Here is a tiny trained network, its code and every weight. The questions are about switching its units off for an input and a target symbol, where a switched-off unit gives its printed mean instead of its output.

import numpy as np


def w(rows, s, z=0):
    codes = np.array(rows[::2]) - 128.0
    scale = np.full(codes.shape[1], s)
    scale[-1] = z or s
    return codes * scale


def norm(h):
    return h / np.sqrt((h * h).mean(-1, keepdims=True) + 1e-5)


def f(y):
    return y / 2 * (1 + np.tanh(0.7978845608 * (y + 0.044715 * y**3)))


def softmax(a):
    e = np.exp(a - a.max(-1, keepdims=True))
    return e / e.sum(-1, keepdims=True)


def log_softmax(a):
    a = a - a.max(-1, keepdims=True)
    return a - np.log(np.exp(a).sum(-1, keepdims=True))


def net(x, mask):
    ids = ['ΘΨΩδεζλσφ'.index(c) for c in x.split()]
    T = len(ids)
    res = E[ids] + P[:T]
    u = 0
    for l in range(3):
        q, k, v = (norm(res) @ M[l].T for M in (Q, K, V))
        z = softmax(np.where(np.tri(T) > 0, q @ k.T / 3**0.5, -1e9)) @ v
        res = res + np.where(mask[u], z, O[l][:, -1]) @ O[l][:, :-1]
        u += 1
        y = f(norm(res) @ A[l][:, :-1].T + A[l][:, -1])
        res = res + np.where(mask[u : u + 4], y, B[l][:, -1]) @ B[l][:, :-1]
        u += 4
    return log_softmax(norm(res)[-1] @ U[:, :-1].T + U[:, -1])


Q, K, V, O, A, B = {}, {}, {}, {}, {}, {}
E = w([
[186,97,75],'Θ',
[102,192,107],'Ψ',
[247,69,115],'Ω',
[167,141,164],'δ',
[116,161,190],'ε',
[172,147,174],'ζ',
[140,174,97],'λ',
[132,91,130],'σ',
[48,170,122],'φ',
],0.014)
P = w([
[232,136,58],'0',
[205,52,190],'1',
[120,247,30],'2',
[65,2,65],'3',
[79,82,59],'4',
[114,94,83],'5',
[90,129,99],'6',
[83,64,97],'7',
[88,109,99],'8',
[108,166,105],'9',
[123,200,85],'10',
[112,179,128],'11',
[63,69,100],'12',
],0.0024)
Q[0] = w([
[176,232,254],'L0H0',
[131,143,203],'L0H0',
[146,42,50],'L0H0',
],0.0044)
K[0] = w([
[108,48,242],'L0H0',
[130,149,147],'L0H0',
[106,1,116],'L0H0',
],0.0071)
V[0] = w([
[71,76,180],'L0H0',
[204,66,242],'L0H0',
[253,169,251],'L0H0',
],0.005)
O[0] = w([
[17,147,224,117],'L0H0',
[64,103,111,179],'L0H0',
[254,49,144,253],'L0H0',
],0.0023,0.0041)
A[0] = w([
[62,166,201,229],'L0N0',
[142,215,48,206],'L0N1',
[252,101,135,152],'L0N2',
[149,106,253,254],'L0N3',
],0.0069,0.0016)
B[0] = w([
[206,138,66,205],'L0N0',
[145,2,181,171],'L0N1',
[106,178,93,210],'L0N2',
[115,171,76,255],'L0N3',
],0.0072,0.0049)
Q[1] = w([
[254,122,195],'L1H0',
[139,109,229],'L1H0',
[115,90,107],'L1H0',
],0.0084)
K[1] = w([
[145,3,82],'L1H0',
[51,84,151],'L1H0',
[156,144,192],'L1H0',
],0.0068)
V[1] = w([
[105,83,103],'L1H0',
[138,191,1],'L1H0',
[103,184,179],'L1H0',
],0.0058)
O[1] = w([
[85,54,15,100],'L1H0',
[183,135,227,253],'L1H0',
[199,253,124,106],'L1H0',
],0.0052,0.0039)
A[1] = w([
[212,31,131,216],'L1N0',
[73,2,192,253],'L1N1',
[49,223,77,214],'L1N2',
[216,163,107,203],'L1N3',
],0.0065,0.0021)
B[1] = w([
[86,102,120,203],'L1N0',
[135,177,200,187],'L1N1',
[254,152,178,198],'L1N2',
[107,102,133,252],'L1N3',
],0.0072,0.004)
Q[2] = w([
[176,216,219],'L2H0',
[1,92,58],'L2H0',
[68,4,18],'L2H0',
],0.0046)
K[2] = w([
[173,2,77],'L2H0',
[206,218,146],'L2H0',
[86,52,4],'L2H0',
],0.0068)
V[2] = w([
[96,68,254],'L2H0',
[22,224,106],'L2H0',
[95,55,166],'L2H0',
],0.0058)
O[2] = w([
[18,61,254,237],'L2H0',
[173,234,135,2],'L2H0',
[230,179,182,124],'L2H0',
],0.0062,0.0026)
A[2] = w([
[147,175,185,1],'L2N0',
[201,107,163,10],'L2N1',
[12,156,254,127],'L2N2',
[204,184,1,204],'L2N3',
],0.0052,0.00056)
B[2] = w([
[151,5,66,210],'L2N0',
[240,83,111,193],'L2N1',
[185,253,141,255],'L2N2',
[54,192,98,150],'L2N3',
],0.0041,0.0026)
U = w([
[142,45,104,249],'Θ',
[146,129,147,39],'Ψ',
[117,133,124,7],'Ω',
[168,150,108,54],'δ',
[123,235,169,127],'ε',
[125,157,119,15],'ζ',
[83,90,211,91],'λ',
[46,153,251,142],'σ',
[93,187,121,228],'φ',
],0.011,0.0021)

Each question gives the input, a string of symbols that net reads in full, and the target symbol t.
The units are the heads (3 rows each of Q, K, V and O) and the neurons (one row each of A and B). Each row of codes is followed by its name. A weight is (code - 128) times the scale printed after its matrix; where a second scale follows, it is the last column's (O, A, B and U).
mask holds one flag per unit, layer by layer, with each layer's heads first. A switched-off unit (its flag False) gives its mean, the last column of its rows in O or B, instead of its output. The means were averaged over made-up inputs and are rounded, as every weight is.
A unit's drop is (log p(t) with every unit on - log p(t) with that unit switched off) / (log p(t) with every unit on - log p(t) with every unit switched off).
The circuit of an input: a set's keep is (log p(t) with only the set's units on - log p(t) with every unit switched off) / (log p(t) with every unit on - log p(t) with every unit switched off). Starting from the 12 units with the biggest drops (on a tie, the unit counted first), units are removed one at a time, each time the one whose removal leaves the highest keep (on an exact tie, the one counted first), for as long as the keep stays at least 0.8.
circuit, biggest first: the units of the circuit, biggest drop first
most important unit: the unit with the biggest drop
top k neurons: the k neurons with the biggest drops, biggest first
top k neurons in layer l: the k neurons of layer l with the biggest drops, biggest first
drop of u: that unit's drop, to one decimal
input Ω ε ε δ Ψ Θ λ Θ Θ ε ε λ, target λ: circuit, biggest first => L0N1, L0N0
input Θ ζ δ, target Θ: most important unit => L1H0
input ε ε ε ζ, target ε: top 2 neurons => L0N1, L0N2
input ε ε δ ε ε Ψ Ψ δ, target ε: circuit, biggest first => L0N1, L0N2
input φ φ δ ε φ φ δ Θ δ λ, target σ: top 3 neurons => L0N1, L0N0, L1N1
input ε ε ε Ψ φ δ, target ε: top 3 neurons => L0N2, L0N3, L0N1
input σ ε δ λ, target σ: top 2 neurons => L0N1, L1N1
input Ψ ε Θ ε φ ζ ε λ ε Ψ, target σ: top 3 neurons in layer 0 => L0N1, L0N2, L0N3
input ε φ φ ε, target ε: circuit, biggest first => L0N1, L2H0
input δ ε δ φ ε, target ε: circuit, biggest first => L0N1, L0N3
input δ φ λ, target λ: top 2 neurons => L0N1, L0N0
input ε ε φ δ ε ζ ε φ, target ε: top 2 neurons => L0N1, L1N3
input ε δ ε ζ, target ε: top 2 neurons => L0N2, L0N1
input ζ σ ε ε δ σ ε δ δ σ σ, target σ: top 3 neurons => L0N0, L0N3, L1N2
input ζ ε ε λ σ, target σ: top 2 neurons in layer 0 => L0N0, L0N3
input δ φ Ψ, target σ: drop of L0N1 => 1.1
